Here is a tiny trained network, its code and every weight. The questions are about switching its units off for an input and a target symbol, where a switched-off unit gives its printed mean instead of its output.

import numpy as np


def w(rows, s, z=0):
    codes = np.array(rows[::2]) - 128.0
    scale = np.full(codes.shape[1], s)
    scale[-1] = z or s
    return codes * scale


def norm(h):
    return h / np.sqrt((h * h).mean(-1, keepdims=True) + 1e-5)


def f(y):
    return np.maximum(y, 0)


def softmax(a):
    e = np.exp(a - a.max(-1, keepdims=True))
    return e / e.sum(-1, keepdims=True)


def log_softmax(a):
    a = a - a.max(-1, keepdims=True)
    return a - np.log(np.exp(a).sum(-1, keepdims=True))


def net(x, mask):
    ids = ['αγδεθλμσφ'.index(c) for c in x.split()]
    T = len(ids)
    res = E[ids] + P[:T]
    u = 0
    for l in range(2):
        r = norm(res)
        for j in range(3):
            rows = slice(2 * j, 2 * j + 2)
            q, k, v = (r @ M[l][rows].T for M in (Q, K, V))
            z = softmax(np.where(np.tri(T) > 0, q @ k.T / 2**0.5, -1e9)) @ v
            o = O[l][rows]
            res = res + np.where(mask[u + j], z, o[:, -1]) @ o[:, :-1]
        u += 3
        y = f(norm(res) @ A[l][:, :-1].T + A[l][:, -1])
        res = res + np.where(mask[u : u + 4], y, B[l][:, -1]) @ B[l][:, :-1]
        u += 4
    return log_softmax(norm(res)[-1] @ U[:, :-1].T + U[:, -1])


Q, K, V, O, A, B = {}, {}, {}, {}, {}, {}
E = w([
[122,191,89,87],'α',
[109,118,162,123],'γ',
[129,96,134,127],'δ',
[200,193,157,202],'ε',
[84,101,177,132],'θ',
[111,134,67,91],'λ',
[122,81,127,137],'μ',
[183,106,137,154],'σ',
[150,111,152,4],'φ',
],0.024)
P = w([
[139,165,98,186],'0',
[62,162,194,147],'1',
[132,133,192,203],'2',
[162,115,168,254],'3',
[76,183,187,132],'4',
[96,156,179,162],'5',
[95,86,170,163],'6',
[117,124,199,107],'7',
[146,146,188,111],'8',
[147,131,173,115],'9',
],0.0086)
Q[0] = w([
[202,127,227,213],'L0H1',
[128,202,187,88],'L0H1',
[254,133,156,124],'L0H2',
[189,61,166,229],'L0H2',
[175,171,114,156],'L0H3',
[204,127,123,52],'L0H3',
],0.0087)
K[0] = w([
[135,106,108,145],'L0H1',
[180,204,118,57],'L0H1',
[120,147,247,166],'L0H2',
[84,206,97,177],'L0H2',
[81,112,144,144],'L0H3',
[92,94,130,65],'L0H3',
],0.012)
V[0] = w([
[102,196,128,105],'L0H1',
[81,159,170,113],'L0H1',
[177,160,95,73],'L0H2',
[151,103,5,129],'L0H2',
[96,57,67,135],'L0H3',
[128,129,115,100],'L0H3',
],0.014)
O[0] = w([
[252,130,130,146,29],'L0H1',
[254,155,181,179,85],'L0H1',
[182,98,108,138,54],'L0H2',
[204,184,43,68,2],'L0H2',
[74,34,69,53,77],'L0H3',
[129,174,210,108,89],'L0H3',
],0.006,0.0073)
A[0] = w([
[53,10,191,199,49],'L0N1',
[147,145,104,184,247],'L0N2',
[124,192,139,140,73],'L0N3',
[129,122,90,254,117],'L0N4',
],0.0075,0.0016)
B[0] = w([
[132,200,2,26,247],'L0N1',
[46,2,62,231,150],'L0N2',
[181,143,159,211,136],'L0N3',
[111,101,246,133,173],'L0N4',
],0.0069,0.011)
Q[1] = w([
[49,38,178,126],'L1H1',
[110,203,77,225],'L1H1',
[151,254,167,189],'L1H2',
[138,221,132,69],'L1H2',
[98,113,203,69],'L1H3',
[146,105,16,92],'L1H3',
],0.0094)
K[1] = w([
[127,34,166,143],'L1H1',
[136,134,96,217],'L1H1',
[118,197,150,167],'L1H2',
[75,89,189,94],'L1H2',
[179,255,143,238],'L1H3',
[162,105,115,126],'L1H3',
],0.0092)
V[1] = w([
[117,177,141,86],'L1H1',
[100,2,46,172],'L1H1',
[164,110,140,61],'L1H2',
[119,114,219,75],'L1H2',
[171,94,200,90],'L1H3',
[145,105,108,85],'L1H3',
],0.0084)
O[1] = w([
[90,26,88,198,103],'L1H1',
[82,207,139,2,254],'L1H1',
[23,47,119,153,36],'L1H2',
[18,188,107,140,151],'L1H2',
[75,214,109,134,31],'L1H3',
[76,16,184,64,55],'L1H3',
],0.0065,0.0029)
A[1] = w([
[27,238,88,102,107],'L1N1',
[212,12,161,101,255],'L1N2',
[154,43,37,182,94],'L1N3',
[255,102,148,215,94],'L1N4',
],0.0068,0.0025)
B[1] = w([
[137,186,64,178,253],'L1N1',
[185,166,194,121,162],'L1N2',
[135,255,213,98,134],'L1N3',
[134,81,37,69,165],'L1N4',
],0.0077,0.0069)
U = w([
[192,177,49,191,84],'α',
[77,97,105,141,95],'γ',
[143,119,142,162,142],'δ',
[84,129,108,213,206],'ε',
[47,122,92,121,151],'θ',
[106,254,90,81,138],'λ',
[76,133,138,189,4],'μ',
[87,165,198,189,116],'σ',
[113,92,233,107,185],'φ',
],0.0093,0.0026)

Each question gives the input, a string of symbols that net reads in full, and the target symbol t.
The units are the heads (2 rows each of Q, K, V and O) and the neurons (one row each of A and B). Each row of codes is followed by its name. A weight is (code - 128) times the scale printed after its matrix; where a second scale follows, it is the last column's (O, A, B and U).
mask holds one flag per unit, layer by layer, with each layer's heads first. A switched-off unit (its flag False) gives its mean, the last column of its rows in O or B, instead of its output. The means were averaged over made-up inputs and are rounded, as every weight is.
A unit's drop is (log p(t) with every unit on - log p(t) with that unit switched off) / (log p(t) with every unit on - log p(t) with every unit switched off).
unit that matters most: the unit with the biggest drop
k most important neurons: the k neurons with the biggest drops, biggest first
top k neurons in layer l: the k neurons of layer l with the biggest drops, biggest first
which heads matter: for each layer, one digit per head in row order, 1 if its drop is at least 0.15 and else 0, layers parted by /
drop of u: that unit's drop, to one decimal
input α σ λ σ φ φ σ, target λ: unit that matters most => L1N3
input σ μ γ, target λ: 2 most important neurons => [L0N1 L0N4]
input σ σ α, target α: which heads matter => 100 / 000
input λ σ δ, target φ: top 2 neurons in layer 0 => [L0N1 L0N4]
input σ σ θ, target λ: which heads matter => 010 / 100
input δ δ α μ σ σ θ δ θ, target λ: 3 most important neurons => [L0N1 L0N4 L1N1]
input φ σ σ σ σ μ δ σ σ α, target α: which heads matter => 100 / 100
input σ γ σ, target λ: 2 most important neurons => [L0N1 L1N1]
input λ δ φ δ φ σ σ, target θ: which heads matter => 100 / 000
input σ δ φ δ, target λ: which heads matter => 010 / 100
input σ δ σ σ μ μ, target λ: which heads matter => 000 / 100
input σ δ ε σ φ, target φ: which heads matter => 100 / 100
input σ δ σ μ, target λ: drop of L0N1 => 0.5
input ε δ δ, target α: drop of L0H1 => 0.1
input σ α σ γ, target λ: drop of L0N1 => 0.1
input δ σ μ σ, target θ: drop of L1H1 => 0.2
